Group and class of each row:
1.227; 3.623; 0.148; -2.180; 0.584; -0.495; 0.859; 0.480; -3.193; -0.031; 0.356; -3.743; 1.087; 1.021; 0.340; -0.785; 1.826; -0.143; 0.737; 0.051; 0.922; -0.072; -2.391; -0.918; 0.701; -0.225; -0.440; 0.224; 0.281; 1.175; -0.170; 2.503; -0.610; 0.739; 0.223; -0.478; -0.899; 0.468; 0.528; -0.724; -0.876; -1.063; 2.486; -0.012; 0.579; 1.235; -0.332; -0.363; -0.027; 0.274 -> Q.(22)
0.221; 1.658; 0.217; -1.462; 0.047; -0.310; 0.732; 0.282; -2.946; 0.532; 0.921; -2.663; 1.091; 0.388; 0.085; -0.609; -0.377; 0.289; 0.256; 0.397; 0.198; -0.053; -2.986; -0.724; -0.266; 0.150; -0.247; -0.190; 0.068; -0.851; 0.541; 0.571; 0.638; 1.310; 0.613; -0.683; -0.705; 0.246; 0.608; -1.304; 0.713; -0.838; 3.284; 0.122; 0.579; 0.785; -0.076; 1.698; 0.487; -0.500 -> Q.(22)
-0.080; 2.323; -0.623; 3.382; 0.266; 0.983; -0.776; -1.416; 0.376; -0.353; 0.572; -0.545; 0.030; -0.705; -0.433; 0.567; -0.954; 0.359; -0.667; 0.864; -1.508; 0.333; -1.423; -0.136; -0.673; 0.185; 0.377; -0.182; -0.084; -1.060; 1.780; -0.261; 3.544; 0.591; -0.416; 0.851; -0.343; 0.297; -0.563; -1.766; 0.854; 0.777; 1.128; 1.322; 0.646; -0.262; 0.215; 0.808; 0.212; 1.604 -> T.(24)
-1.057; 0.168; 0.048; 2.798; 2.757; -0.914; -0.916; -0.064; -2.917; -0.523; 2.239; 1.289; -0.724; -0.403; 0.042; 1.140; -1.900; -0.463; -2.030; 2.107; -1.943; 0.318; 2.045; 0.993; -0.213; -2.052; 0.269; 0.453; -0.205; 1.602; 1.436; 0.086; 2.780; -0.105; -0.471; -0.493; 0.569; 0.358; -2.007; -1.096; 0.403; 0.192; -1.832; 0.723; -0.947; -1.542; 0.257; 5.185; -0.099; 4.961 -> T.(20)
1.174; 2.485; 0.499; -0.088; 0.393; -0.489; 1.139; 0.108; -2.433; 0.254; 1.183; -4.310; 0.936; -0.006; 0.331; -0.495; -0.859; 0.321; 0.519; -0.056; -0.087; -0.003; -1.407; -0.920; -0.838; 0.877; -0.159; -0.546; -0.208; -1.040; -0.336; 0.057; 0.291; 1.028; -0.332; -1.561; -1.322; 0.246; 0.612; -1.616; -0.981; -1.272; 3.573; 0.390; 1.135; 0.873; -0.386; -0.980; -0.506; -1.564 -> Q.(22)
-0.625; 3.061; -0.620; 1.687; -1.544; 0.771; -0.252; 0.691; 1.159; -0.193; 1.127; -0.357; 0.280; -0.414; -0.653; -0.062; 0.016; 0.749; -0.283; 1.281; -0.577; 0.118; -1.483; -0.295; -0.708; 2.520; -0.237; 0.190; 0.001; -1.037; 0.302; 0.446; 1.702; -0.754; -0.206; -0.184; -0.881; 0.261; -0.165; -0.666; 0.068; -0.008; 1.977; 1.690; 0.541; 2.048; 0.323; -2.784; -0.276; -0.794 -> T.(20)
0.263; 1.175; -0.416; -1.736; 0.557; -0.550; -0.461; 0.469; -3.798; -0.073; 0.952; -6.274; 0.730; 0.066; 0.545; 0.154; -0.600; 0.075; -0.279; 0.561; -0.059; 0.527; -2.255; -0.270; 0.572; 0.657; -0.083; -0.376; 0.119; 1.226; 0.301; 2.323; 0.335; 0.187; -0.136; -1.465; -0.665; 0.253; 0.064; 0.433; -0.584; -0.944; 3.754; -0.157; 0.323; 0.297; -0.076; 3.128; 0.031; 0.255 -> Q.(27)
-0.905; 1.510; -0.368; 1.770; -1.266; 1.074; -0.495; -0.299; -0.428; -0.022; 0.094; -0.950; 0.140; -0.603; -0.715; -0.084; 0.987; 0.436; -1.052; 0.293; -0.491; 0.313; -1.463; -0.381; -0.723; -0.228; 0.407; -0.060; -0.092; -0.687; 1.836; 0.129; 1.429; -0.434; -0.282; 0.945; -0.545; 0.095; -0.345; -0.187; 0.749; 0.237; 1.650; 0.860; 0.284; 0.818; 0.418; -1.059; 0.170; 0.481 -> T.(20)
-0.775; 3.672; -0.386; -0.056; -1.039; -0.254; 0.641; 0.501; -0.384; 0.064; 1.333; -3.447; 1.005; 0.692; 0.056; -0.144; 0.155; 0.598; 0.028; 0.451; 0.759; -0.217; -1.947; -0.614; -0.310; 1.924; -0.235; -0.138; 0.869; -1.060; 0.463; 0.646; 0.120; 0.151; 0.117; -0.557; -0.825; 0.104; 0.203; -1.027; -0.352; -0.705; 2.871; 0.482; 1.489; 1.480; 0.201; -2.581; -0.268; -0.925 -> Q.(27)
-0.061; 1.759; 0.343; -1.641; 0.198; -0.294; 0.752; 0.607; -2.459; 0.240; 0.569; -0.833; 0.681; 0.381; 0.139; -0.132; 0.409; -0.231; 0.095; 0.100; 0.622; 0.339; -1.717; -0.162; 0.374; 1.646; -0.556; 0.103; 0.179; -0.383; -0.222; 0.339; -0.686; 0.618; -0.094; -0.639; -0.762; -0.022; 0.161; -0.472; 0.144; -0.419; 1.543; -0.005; 0.585; 1.289; -0.202; -0.706; 0.019; -0.051 -> Q.(22)
